Here is a tiny trained network, its code and every weight. The questions are about switching its units off for an input and a target symbol, where a switched-off unit gives its printed mean instead of its output.

import numpy as np


def w(rows, s, z=0):
    codes = np.array(rows[::2]) - 128.0
    scale = np.full(codes.shape[1], s)
    scale[-1] = z or s
    return codes * scale


def f(y):
    return y / 2 * (1 + np.tanh(0.7978845608 * (y + 0.044715 * y**3)))


def softmax(a):
    e = np.exp(a - a.max(-1, keepdims=True))
    return e / e.sum(-1, keepdims=True)


def log_softmax(a):
    a = a - a.max(-1, keepdims=True)
    return a - np.log(np.exp(a).sum(-1, keepdims=True))


def net(x, mask):
    ids = ['ΔΘΛΞαβγεζμστφψω'.index(c) for c in x.split()]
    T = len(ids)
    res = E[ids] + P[:T]
    u = 0
    for l in range(2):
        r = res
        for j in range(3):
            rows = slice(2 * j, 2 * j + 2)
            q, k, v = (r @ M[l][rows].T for M in (Q, K, V))
            z = softmax(np.where(np.tri(T) > 0, q @ k.T / 2**0.5, -1e9)) @ v
            o = O[l][rows]
            res = res + np.where(mask[u + j], z, o[:, -1]) @ o[:, :-1]
        u += 3
        y = f(res @ A[l][:, :-1].T + A[l][:, -1])
        res = res + np.where(mask[u : u + 4], y, B[l][:, -1]) @ B[l][:, :-1]
        u += 4
    return log_softmax(res[-1] @ U[:, :-1].T + U[:, -1])


Q, K, V, O, A, B = {}, {}, {}, {}, {}, {}
E = w([
[93,186,179],'Δ',
[88,131,196],'Θ',
[232,167,95],'Λ',
[152,104,174],'Ξ',
[129,95,207],'α',
[72,50,53],'β',
[94,159,80],'γ',
[96,159,84],'ε',
[96,161,74],'ζ',
[234,129,175],'μ',
[73,204,55],'σ',
[101,151,61],'τ',
[193,133,160],'φ',
[131,117,181],'ψ',
[180,224,248],'ω',
],0.011)
P = w([
[2,113,165],'0',
[115,145,76],'1',
[113,139,75],'2',
[106,139,71],'3',
[89,141,76],'4',
[81,137,82],'5',
],0.0051)
Q[0] = w([
[145,172,161],'L0H1',
[88,154,84],'L0H1',
[170,245,96],'L0H2',
[170,246,88],'L0H2',
[124,64,73],'L0H3',
[121,117,106],'L0H3',
],0.012)
K[0] = w([
[114,172,164],'L0H1',
[85,92,138],'L0H1',
[144,237,95],'L0H2',
[121,247,98],'L0H2',
[92,178,104],'L0H3',
[114,153,129],'L0H3',
],0.016)
V[0] = w([
[202,13,122],'L0H1',
[137,91,58],'L0H1',
[142,37,151],'L0H2',
[86,3,184],'L0H2',
[244,91,150],'L0H3',
[131,165,80],'L0H3',
],0.0073)
O[0] = w([
[255,83,83,48],'L0H1',
[133,148,35,109],'L0H1',
[164,60,139,85],'L0H2',
[131,40,184,138],'L0H2',
[195,139,121,2],'L0H3',
[100,155,70,118],'L0H3',
],0.007,0.0027)
A[0] = w([
[128,1,200,235],'L0N1',
[59,99,14,251],'L0N2',
[78,29,71,150],'L0N3',
[46,172,81,206],'L0N4',
],0.0059,0.0018)
B[0] = w([
[112,117,249,249],'L0N1',
[123,2,26,245],'L0N2',
[180,43,115,171],'L0N3',
[54,96,81,254],'L0N4',
],0.0065,0.0041)
Q[1] = w([
[202,216,28],'L1H1',
[74,110,88],'L1H1',
[88,20,136],'L1H2',
[131,246,154],'L1H2',
[87,98,193],'L1H3',
[133,150,96],'L1H3',
],0.013)
K[1] = w([
[226,182,88],'L1H1',
[130,62,85],'L1H1',
[167,163,233],'L1H2',
[170,78,4],'L1H2',
[68,127,66],'L1H3',
[188,145,151],'L1H3',
],0.011)
V[1] = w([
[108,109,2],'L1H1',
[20,213,106],'L1H1',
[91,106,172],'L1H2',
[170,17,131],'L1H2',
[2,86,171],'L1H3',
[140,159,185],'L1H3',
],0.007)
O[1] = w([
[240,143,124,158],'L1H1',
[140,215,1,169],'L1H1',
[102,129,101,191],'L1H2',
[149,61,92,154],'L1H2',
[152,142,87,244],'L1H3',
[98,144,106,113],'L1H3',
],0.0078,0.011)
A[1] = w([
[146,253,229,254],'L1N1',
[167,23,215,159],'L1N2',
[41,126,72,243],'L1N3',
[112,102,101,223],'L1N4',
],0.0066,0.0047)
B[1] = w([
[115,251,78,168],'L1N1',
[175,169,186,243],'L1N2',
[103,81,137,255],'L1N3',
[134,90,118,191],'L1N4',
],0.012,0.0092)
U = w([
[63,92,49,212],'Δ',
[27,99,88,171],'Θ',
[83,237,162,79],'Λ',
[121,152,174,152],'Ξ',
[62,68,206,79],'α',
[254,176,193,79],'β',
[140,172,135,94],'γ',
[146,148,131,53],'ε',
[168,165,129,88],'ζ',
[230,68,138,254],'μ',
[253,210,98,66],'σ',
[181,202,172,163],'τ',
[124,226,142,165],'φ',
[98,139,146,75],'ψ',
[22,196,142,32],'ω',
],0.0059,0.0044)

Each question gives the input, a string of symbols that net reads in full, and the target symbol t.
The units are the heads (2 rows each of Q, K, V and O) and the neurons (one row each of A and B). Each row of codes is followed by its name. A weight is (code - 128) times the scale printed after its matrix; where a second scale follows, it is the last column's (O, A, B and U).
mask holds one flag per unit, layer by layer, with each layer's heads first. A switched-off unit (its flag False) gives its mean, the last column of its rows in O or B, instead of its output. The means were averaged over made-up inputs and are rounded, as every weight is.
A unit's drop is (log p(t) with every unit on - log p(t) with that unit switched off) / (log p(t) with every unit on - log p(t) with every unit switched off).
The circuit of an input: a set's keep is (log p(t) with only the set's units on - log p(t) with every unit switched off) / (log p(t) with every unit on - log p(t) with every unit switched off). Starting from the 12 units with the biggest drops (on a tie, the unit counted first), units are removed one at a time, each time the one whose removal leaves the highest keep (on an exact tie, the one counted first), for as long as the keep stays at least 0.8.
units of the circuit, in order: the units of the circuit, biggest drop first
unit that matters most: the unit with the biggest drop
k most important neurons: the k neurons with the biggest drops, biggest first
k most important neurons of layer l: the k neurons of layer l with the biggest drops, biggest first
which heads matter: for each layer, one digit per head in row order, 1 if its drop is at least 0.15 and else 0, layers parted by /
drop of u: that unit's drop, to one decimal
input β Θ σ, target Δ: 3 most important neurons of layer 0	[L0N2; L0N1; L0N4]
input σ β γ α α α, target σ: which heads matter	101 / 100
input α Θ Θ, target α: which heads matter	010 / 100
input α ψ α ε, target Δ: units of the circuit, in order	[L1N2; L0N1; L0H2; L1H2]
input β Λ α Θ, target β: which heads matter	110 / 100
input Δ α Ξ β, target μ: units of the circuit, in order	[L1H1; L0N2; L0N3; L0H1]
input μ α α α Λ β, target μ: which heads matter	000 / 100
input α σ α Ξ, target α: units of the circuit, in order	[L1H1; L0H2; L0N1; L1N1]
input α Λ α γ, target Δ: unit that matters most	L0N2
input Δ σ α ε, target Δ: 2 most important neurons	[L1N2; L0N2]
input β σ σ α, target β: 3 most important neurons	[L1N2; L0N2; L0N3]
input β α σ α, target β: which heads matter	010 / 100
input β α σ ψ, target β: 3 most important neurons of layer 0	[L0N2; L0N3; L0N4]
input α σ β β ζ, target Δ: unit that matters most	L0H2
input α Δ α α ζ τ, target Δ: 2 most important neurons	[L1N2; L0N1]
input σ σ σ α α τ, target Δ: 2 most important neurons of layer 0	[L0N2; L0N4]
input σ β β α α, target σ: drop of L0N4	0.4
input β α σ, target Δ: drop of L0N2	0.4
input α σ Ξ, target α: drop of L1H1	0.9
input α α σ Θ α, target α: unit that matters most	L1H1
